Here is a tiny trained network, its code and every weight. The questions are about switching its units off for an input and a target symbol, where a switched-off unit gives its printed mean instead of its output.

import numpy as np


def w(rows, s, z=0):
    codes = np.array(rows[::2]) - 128.0
    scale = np.full(codes.shape[1], s)
    scale[-1] = z or s
    return codes * scale


def norm(h):
    return h / np.sqrt((h * h).mean(-1, keepdims=True) + 1e-5)


def f(y):
    return np.maximum(y, 0)


def softmax(a):
    e = np.exp(a - a.max(-1, keepdims=True))
    return e / e.sum(-1, keepdims=True)


def log_softmax(a):
    a = a - a.max(-1, keepdims=True)
    return a - np.log(np.exp(a).sum(-1, keepdims=True))


def net(x, mask):
    ids = ['ΛΞΠΣΦβεθ'.index(c) for c in x.split()]
    T = len(ids)
    res = E[ids] + P[:T]
    r = norm(res)
    for j in range(3):
        rows = slice(4 * j, 4 * j + 4)
        q, k, v = (r @ M[0][rows].T for M in (Q, K, V))
        z = softmax(np.where(np.tri(T) > 0, q @ k.T / 4**0.5, -1e9)) @ v
        o = O[0][rows]
        res = res + np.where(mask[j], z, o[:, -1]) @ o[:, :-1]
    y = f(norm(res) @ A[0][:, :-1].T + A[0][:, -1])
    res = res + np.where(mask[3:11], y, B[0][:, -1]) @ B[0][:, :-1]
    return log_softmax(norm(res)[-1] @ U[:, :-1].T + U[:, -1])


Q, K, V, O, A, B = {}, {}, {}, {}, {}, {}
E = w([
[118,42,60,155,39],'Λ',
[248,135,17,135,90],'Ξ',
[168,102,112,234,50],'Π',
[175,185,142,71,120],'Σ',
[120,133,190,109,127],'Φ',
[167,182,123,222,109],'β',
[139,237,51,181,101],'ε',
[65,65,76,49,112],'θ',
],0.019)
P = w([
[76,117,43,251,154],'0',
[178,111,124,138,143],'1',
[104,148,104,138,77],'2',
[176,115,128,132,142],'3',
[102,150,115,133,78],'4',
[173,117,132,126,143],'5',
[101,154,130,128,78],'6',
[171,121,140,122,144],'7',
[101,158,144,123,81],'8',
[170,124,143,117,146],'9',
[100,164,159,116,82],'10',
[167,126,154,112,146],'11',
[99,169,169,109,89],'12',
],0.017)
Q[0] = w([
[163,101,160,112,83],'H1',
[137,138,150,169,129],'H1',
[89,153,110,162,96],'H1',
[163,119,225,115,177],'H1',
[246,164,94,61,46],'H2',
[69,130,197,118,138],'H2',
[113,134,90,64,188],'H2',
[137,25,116,132,92],'H2',
[188,136,143,244,126],'H3',
[167,197,62,94,233],'H3',
[84,252,148,109,175],'H3',
[148,223,136,236,167],'H3',
],0.013)
K[0] = w([
[86,154,84,144,16],'H1',
[138,128,101,110,159],'H1',
[150,137,72,136,119],'H1',
[132,131,211,61,78],'H1',
[195,183,16,93,35],'H2',
[91,160,164,105,49],'H2',
[95,97,76,79,198],'H2',
[53,86,54,190,109],'H2',
[187,132,105,227,113],'H3',
[200,237,6,6,157],'H3',
[151,223,195,98,158],'H3',
[228,247,148,207,128],'H3',
],0.011)
V[0] = w([
[128,86,184,143,120],'H1',
[130,130,123,137,160],'H1',
[149,184,146,74,74],'H1',
[177,131,152,138,106],'H1',
[156,135,104,133,95],'H2',
[89,66,184,113,134],'H2',
[190,175,111,128,157],'H2',
[83,73,99,82,131],'H2',
[116,139,126,124,133],'H3',
[177,107,201,137,115],'H3',
[247,94,48,152,110],'H3',
[116,94,130,166,75],'H3',
],0.012)
O[0] = w([
[120,136,133,126,164,76],'H1',
[126,133,94,134,141,119],'H1',
[138,174,200,67,135,149],'H1',
[155,149,159,138,105,150],'H1',
[159,115,86,126,157,206],'H2',
[110,146,206,96,121,2],'H2',
[87,105,85,172,119,200],'H2',
[176,165,124,107,89,72],'H2',
[128,122,128,126,131,121],'H3',
[207,127,105,138,95,126],'H3',
[113,158,251,76,134,253],'H3',
[156,168,104,117,170,149],'H3',
],0.013,0.0084)
A[0] = w([
[122,209,100,35,103,204],'N1',
[160,73,173,193,219,145],'N2',
[57,90,172,39,173,100],'N3',
[212,84,150,19,225,10],'N4',
[150,34,178,154,104,1],'N5',
[117,97,171,96,239,133],'N6',
[119,183,90,215,162,166],'N7',
[143,206,177,8,108,86],'N8',
],0.014,0.0078)
B[0] = w([
[121,129,189,165,126,254],'N1',
[173,214,149,127,102,182],'N2',
[229,135,137,179,132,156],'N3',
[2,52,155,121,104,208],'N4',
[215,96,89,34,161,138],'N5',
[96,129,99,180,207,158],'N6',
[52,82,115,107,109,224],'N7',
[86,161,55,72,152,227],'N8',
],0.018,0.0098)
U = w([
[171,74,125,56,142,149],'Λ',
[125,156,141,167,229,130],'Ξ',
[154,61,176,167,207,153],'Π',
[97,94,226,147,64,85],'Σ',
[128,122,6,168,119,188],'Φ',
[180,130,121,106,160,205],'β',
[98,203,111,30,120,94],'ε',
[72,232,177,146,84,1],'θ',
],0.014,0.0097)

Each question gives the input, a string of symbols that net reads in full, and the target symbol t.
The units are the heads (4 rows each of Q, K, V and O) and the neurons (one row each of A and B). Each row of codes is followed by its name. A weight is (code - 128) times the scale printed after its matrix; where a second scale follows, it is the last column's (O, A, B and U).
mask holds one flag per unit, heads first, then neurons. A switched-off unit (its flag False) gives its mean, the last column of its rows in O or B, instead of its output. The means were averaged over made-up inputs and are rounded, as every weight is.
A unit's drop is (log p(t) with every unit on - log p(t) with that unit switched off) / (log p(t) with every unit on - log p(t) with every unit switched off).
unit that matters most: the unit with the biggest drop
top k neurons: the k neurons with the biggest drops, biggest first
which heads matter: for each layer, one digit per head in row order, 1 if its drop is at least 0.15 and else 0, layers parted by /
input ε Λ Σ β, target θ: which heads matter	010
input β Λ β Φ Φ Ξ Φ, target θ: top 2 neurons	N4, N1
input Λ θ Σ ε Λ, target Σ: unit that matters most	H1
input θ θ Π Σ ε ε Ξ Ξ Σ, target Σ: which heads matter	111
input Ξ β Λ θ Π Σ Φ ε ε Σ θ, target Σ: top 3 neurons	N1, N8, N2
input Σ β Σ Φ Σ Λ, target Λ: which heads matter	101
input Σ Π Σ ε Φ, target Φ: which heads matter	001
input β Φ Φ Σ β Σ β ε Ξ ε Λ θ, target Π: top 2 neurons	N3, N1
input Λ Φ θ Σ β β θ Π θ, target θ: which heads matter	111
input Ξ Ξ Σ Ξ θ, target Φ: which heads matter	101
input Φ θ θ Σ Σ Π, target β: which heads matter	000
input θ Σ Ξ Π, target β: which heads matter	001
input θ Ξ Φ Ξ θ β Λ θ ε Ξ ε, target Σ: which heads matter	011
input Π Φ Π Φ θ ε Σ Φ ε ε Φ, target ε: which heads matter	111
input θ Π θ Σ Π ε θ Φ, target Ξ: which heads matter	100
input θ Λ θ Φ Σ Σ θ Π Σ Λ, target ε: which heads matter	011
input Λ ε Ξ β Σ Ξ β Ξ Φ Π β Λ Λ, target θ: top 3 neurons	N4, N7, N1
input Λ Ξ Λ Φ Ξ Φ Φ Φ Π Ξ Ξ Φ Λ, target θ: which heads matter	111
input Ξ Φ Ξ θ θ θ ε Φ Φ β Π, target Φ: which heads matter	001
input Σ Σ Σ Σ Σ Ξ Σ Σ Σ θ β, target Φ: unit that matters most	H3
input Π Π ε Φ Σ Σ Ξ θ β Λ θ Σ Π, target θ: unit that matters most	H3
input ε ε θ Ξ Σ Ξ θ Ξ Σ Φ, target Ξ: top 4 neurons	N6, N3, N8, N7
input ε β Φ Σ Σ, target Σ: top 4 neurons	N1, N2, N8, N6
input Ξ Σ Λ ε β Ξ Φ Ξ Π θ θ, target Σ: top 3 neurons	N1, N2, N8
input Λ Φ Λ Π Φ Σ Σ θ Φ, target θ: top 3 neurons	N1, N4, N7
input Ξ Ξ Ξ Φ Σ Σ Λ Λ Σ Σ β Σ ε, target Φ: top 3 neurons	N4, N1, N2
input θ θ Σ, target Φ: top neuron	N4
